Each row is followed by roughly how far along a hidden order it lies, from 0 to 20. A new part has a new order.
(in the rows, 128 means zero)
[135 121 127 135  98 250 125 119 125 124 119 136 178 129  99 130 136 121
 128 121 111 129 147 124 114 120 128 136 153 132 133 105 120 131 115 126
 118 150 127 121 151 127 137 173 139 122 127 136 144 135 129 132 128 140
 104 113 108 132] => 8
[125 136 141 129 130 127 138 128 119 134 135 129 138 135 109 136 138 136
 132 121 124 112 143 115 120 129 122 125 188 130 125 112 126 124 122 130
 109 142 130 123 160 124 135 151 142 119 107 148 130 119 131 143 148 135
 139  98  90 142] => 0
[140 125 165 129 100 211 133 108 122 113 121 130 176 123 118 128 128 128
 128 128 126 165 129 129 111 126 130 134 127 133 134 110 128 147 128 127
 151 132 114 126 109 127 129 179 133 124 124 123 132 142 134 114 125 130
  65 107 150 135] => 12
[125 141 174 118 141  63 142 136 118 131 131 122  83 133 148 131 128 142
 133 132 149 141 116 122 136 141 124 118 160 133 125 130 138 141 141 123
 143 122 124 133 107 124 125 121 137 129 109 127 112 122 124 125 139 120
 155  96 129 137] => 1
[137 122 140 129  88 255 123 122 133 127  96 128 198 133 140 125 125 123
 121 122 118 177 107 143  92 130 135 143  98 129 129 107 133 148 122 122
 142 124 126 120 100 127 139 184 132 135 107 112 124 144 114 101 107 135
  39 114 150 130] => 17
[122 135 159 126 129 209 133 137 124 133 121 122 126 132 125 123 133 133
 130 123 124 140 123 122 125 136 128 123 144 140 121 118 135 127 125 125
 142 146 130 120 124 121 133 139 140 124 109 133 131 127 122 129 129 135
 175  84 101 131] => 4
[140 112 131 142  79 245 123  99 128 116 116 133 223 122 104 129 132 112
 121 120 103 126 142 129 107 117 132 139 125 121 138 101 121 143 111 127
 136 147 120 115 129 132 134 186 129 121 134 129 148 143 138 114 121 141
  46 128 134 128] => 18
[143 135 188 119 109  77 137 107 125 111 126 126 122 124 147 136 115 139
 128 138 147 169 102 132 117 130 124 124 140 136 132 111 135 154 150 120
 161 106 110 139  47 134 116 140 139 135 127 114 110 144 129 102 114 118
  88 120 189 130] => 13
[137 112 160 134  89 255 123 110 130 117 100 122 202 117 137 121 129 114
 124 129 108 165 118 137  99 128 136 140  96 133 133 112 134 149 111 117
 167 150 114 117  87 125 131 173 129 126 135 113 144 142 129 105 106 134
  90 100 140 119] => 20

Next part:
[123 103 171 121 120  68 133 238 141 117 117  98 174 129 157 149 122 158
 144 123 112 134 129 150 117 114 214 136] => 18
[145 133 140 117 120  58 106 212 175 161  53  73 178 125 109  95 151 126
 150 156 175  74 149 158 144 135 155 160] => 0
[136 115 139 123 120  62 116 122 143 130 112 102 103 120 105 136 145 111
 140 156 137  99 126 130 131 112 173 144] => 5
[125 107 182 159 112 181 137 255 156 129 159 141 185 142 156 140  95 125
 115  94 101 134 124 156 128 174  81 118] => 15
[126 113 108 130 167  56 137   1 119 114 136  98   7 106 138 213 108  89
 126 130 143 148 140 109 139 145  62 138] => 10
[157 133 125 138 118  49 106 166 168 145  92  84 128 115 123 152 121  94
 133 153 191  67 138 136 139 151  96 153] => 1
[119 133 118 127 127  80 129  65 143 143 130 127  37 125  83 107 166  52
 112 152 122 129 112 152 126 113 143 139] => 12
[127  97 123 140 143  44 148 166 148 111 126  80  77 124 201 171 100 159
 129 109 149 181 148 127 126 141 110 136] => 16
[122 108 156 115 127  87 123 133 125 116 129  96 160 111 116 149 134 141
 156 139  80 106 133 132 129 106 231 135] => 13
[118 133 159 121 121 178 117 147 138 158 102 124 134 133  87 131 135  92
 132 121  97  95 128 173 143 151 114 129] => 5
[126 136 133 116 127 114 110  86 139 151 101 113 110 117  78 116 166  93
 134 167 123  83 127 142 142 117 136 141] => 2
[ 97  84 156 105 166 116 154 104  98  99 125  96 105 123 153 203  99 185
 163  82  35 202 158 153 136 126 194 115] => 18
[125 115 123 124 127  37 127 147 166 128 111  80  87 118 109  94 137  91
 131 136 125 135 136 146 128 122 182 150] => 17
[108  97 190 115 129 111 138 249 129 129  98 109 175 144 152 167 103 138
 146  89  75 152 142 197 125 151 197 126] => 19
[127 125 131 129 114 104 115 141 155 132 140 103 125 105  79  97 131  80
 133 142  80  86 134 133 136 126 152 144] => 10
[135 115 138 134 118 102 121 174 152 122 137  99 146 114 120 106 133 129
 133 148 107  90 128 116 133 115 142 139] => 10
[114 103 145 131 130  40 156 124 131 105 177 104  58 118 147 150 104  97
 127 107  81 183 125 139 115 119 192 129] => 20
[131 128 142 122 129  63 114 117 132 142 111 116  72 123 113 159 148  93
 127 157 142 100 119 144 123 124 144 140] => 5
[112 118 138 137 140 123 133 121 138 153 118 136  58 137  85 178 103  57
 117  95  97 154 137 185 137 202  79 128] => 12
[129 133 144 124 121 158 109 170 153 158  91 116 156 126  82 108 145 106
 135 141 120  83 134 158 148 141 100 138] => 1
[135 122 158 135 114 102 116 163 143 133 145 118 148 115 117 155 108  93
 130 138  97  79 128 138 127 137 143 132] => 10
[124 119 129 139 120 127 132 185 163 143 112 109  99 136 107  81 141  99
 112 126 135 132 125 155 134 142 106 134] => 10
[117 115 151 142 115 185 132 206 159 134 153 127 150 121  84  87 104  81
 124 106  53 127 136 163 136 154 118 129] => 16
[136 119 155 134 111  92 113 202 161 137 122 105 166 114 103 130 108  91
 136 132 101  82 135 148 132 145 145 143] => 8
[101  91 162 111 150 161 148 250 131 130  85 112 133 167 147 154 119 184
 141  84 101 207 150 203 139 161 133 118] => 14
